Below are the code and all the weights of a small trained network. Each question names an input and a class and asks about switching units off, where a switched-off unit gives its printed mean instead of its output.

import numpy as np


def w(rows, s, z=0):
    codes = np.array(rows[::2]) - 128.0
    scale = np.full(codes.shape[1], s)
    scale[-1] = z or s
    return codes * scale


def f(y):
    return np.maximum(y, 0)


def log_softmax(a):
    a = a - a.max(-1, keepdims=True)
    return a - np.log(np.exp(a).sum(-1, keepdims=True))


def net(x, mask):
    res = np.array(x, float).reshape(1, 5) / 4 @ E
    y = f(res @ A[0][:, :-1].T + A[0][:, -1])
    res = res + np.where(mask, y, B[0][:, -1]) @ B[0][:, :-1]
    return log_softmax(res[-1] @ U[:, :-1].T + U[:, -1])


A, B = {}, {}
E = w([
[27,255,198,24],'x0',
[119,31,249,15],'x1',
[130,139,147,143],'x2',
[230,184,133,22],'x3',
[124,115,105,110],'x4',
],0.0084)
A[0] = w([
[231,188,135,106,30],'N1',
[184,80,85,124,89],'N2',
[125,101,115,96,174],'N3',
[223,184,123,65,38],'N4',
[63,172,121,90,123],'N5',
[180,166,134,99,38],'N6',
[145,196,147,134,201],'N7',
[92,211,167,91,148],'N8',
[40,96,132,195,87],'N9',
[47,94,110,144,169],'N10',
[18,80,107,161,142],'N11',
[180,166,95,74,74],'N12',
[188,76,135,176,57],'N13',
[55,200,127,100,165],'N14',
[232,176,127,97,18],'N15',
[210,90,54,160,61],'N16',
[82,110,4,108,123],'N17',
[140,210,45,138,155],'N18',
[112,73,175,98,181],'N19',
[184,157,135,101,11],'N20',
[150,163,132,162,172],'N21',
[236,28,132,182,82],'N22',
[18,130,145,156,93],'N23',
[155,205,69,196,119],'N24',
[150,123,67,40,46],'N25',
[135,202,93,231,63],'N26',
[160,79,200,81,166],'N27',
[131,145,174,110,243],'N28',
[145,48,126,217,95],'N29',
[134,106,168,113,235],'N30',
[72,147,109,88,73],'N31',
[145,86,192,123,176],'N32',
[82,122,106,112,142],'N33',
[150,186,91,148,141],'N34',
[73,176,162,140,50],'N35',
],0.012,0.0011)
B[0] = w([
[133,136,231,191,187],'N1',
[132,172,149,69,189],'N2',
[159,79,149,135,149],'N3',
[175,131,204,169,199],'N4',
[184,153,56,54,184],'N5',
[110,156,185,203,165],'N6',
[121,82,94,76,166],'N7',
[78,149,53,81,206],'N8',
[144,128,209,205,194],'N9',
[154,168,232,210,172],'N10',
[189,128,254,222,192],'N11',
[135,142,209,234,175],'N12',
[147,167,88,73,199],'N13',
[172,150,88,85,199],'N14',
[139,151,192,215,189],'N15',
[156,168,86,108,225],'N16',
[105,84,142,166,175],'N17',
[56,52,58,180,200],'N18',
[74,26,62,128,185],'N19',
[89,146,251,136,163],'N20',
[90,77,69,174,158],'N21',
[149,185,99,45,250],'N22',
[159,179,167,189,185],'N23',
[74,72,76,152,217],'N24',
[128,131,162,171,169],'N25',
[144,66,122,127,221],'N26',
[91,81,103,97,205],'N27',
[162,101,96,127,169],'N28',
[187,200,119,96,225],'N29',
[127,73,42,131,166],'N30',
[175,186,75,76,165],'N31',
[27,38,38,148,179],'N32',
[166,164,160,125,146],'N33',
[39,59,97,164,176],'N34',
[151,167,75,141,174],'N35',
],0.0066,0.014)
U = w([
[89,20,85,144,253],'0',
[167,183,230,173,136],'1',
[180,246,72,91,83],'2',
],0.011,0.00036)

Each question gives the input, the list of numbers given to net, and the class t.
The units are the neurons (one row each of A and B). Each row of codes is followed by its name. A weight is (code - 128) times the scale printed after its matrix; where a second scale follows, it is the last column's (A, B and U).
mask holds one flag per neuron, in row order. A switched-off neuron (its flag False) gives its mean, the last column of its row in B, instead of its output. The means were averaged over made-up inputs and are rounded, as every weight is.
A unit's drop is (log p(t) with every unit on - log p(t) with that unit switched off) / (log p(t) with every unit on - log p(t) with every unit switched off).
The circuit of an input: a set's keep is (log p(t) with only the set's units on - log p(t) with every unit switched off) / (log p(t) with every unit on - log p(t) with every unit switched off). Starting from the 12 units with the biggest drops (on a tie, the unit counted first), units are removed one at a time, each time the one whose removal leaves the highest keep (on an exact tie, the one counted first), for as long as the keep stays at least 0.8.
circuit, biggest first: the units of the circuit, biggest drop first
unit that matters most: the unit with the biggest drop
k most important neurons: the k neurons with the biggest drops, biggest first
drop when u is switched off: that unit's drop, to one decimal
input [-5,-6,-7,5,-6], class 0: unit that matters most -> N18
input [-8,4,0,-7,-1], class 2: circuit, biggest first -> N22, N29
input [7,5,0,-6,2], class 2: 2 most important neurons -> N5, N8
input [8,2,8,-6,1], class 2: 3 most important neurons -> N5, N8, N14
input [-1,-7,3,-8,-2], class 1: 3 most important neurons -> N11, N9, N10
input [-7,-5,-1,-1,-1], class 2: 3 most important neurons -> N29, N22, N16
input [6,-6,1,-6,4], class 0: 2 most important neurons -> N18, N24
input [-6,-2,-4,-7,-4], class 1: 2 most important neurons -> N11, N9
input [-3,-6,1,7,7], class 1: 2 most important neurons -> N1, N15
input [5,-5,3,-6,7], class 1: 4 most important neurons -> N11, N23, N10, N9
input [-7,-4,1,-7,3], class 1: 2 most important neurons -> N11, N9
input [6,6,-2,7,4], class 1: 3 most important neurons -> N4, N12, N20
input [5,-7,1,-8,-3], class 1: 4 most important neurons -> N11, N23, N10, N9
input [-5,-7,-4,6,1], class 0: circuit, biggest first -> N18
input [-7,-8,5,4,0], class 0: drop when N18 is switched off -> 0.8
input [1,-1,-1,6,-1], class 1: drop when N2 is switched off -> 0.0
input [-8,-5,0,2,1], class 2: drop when N29 is switched off -> 0.1
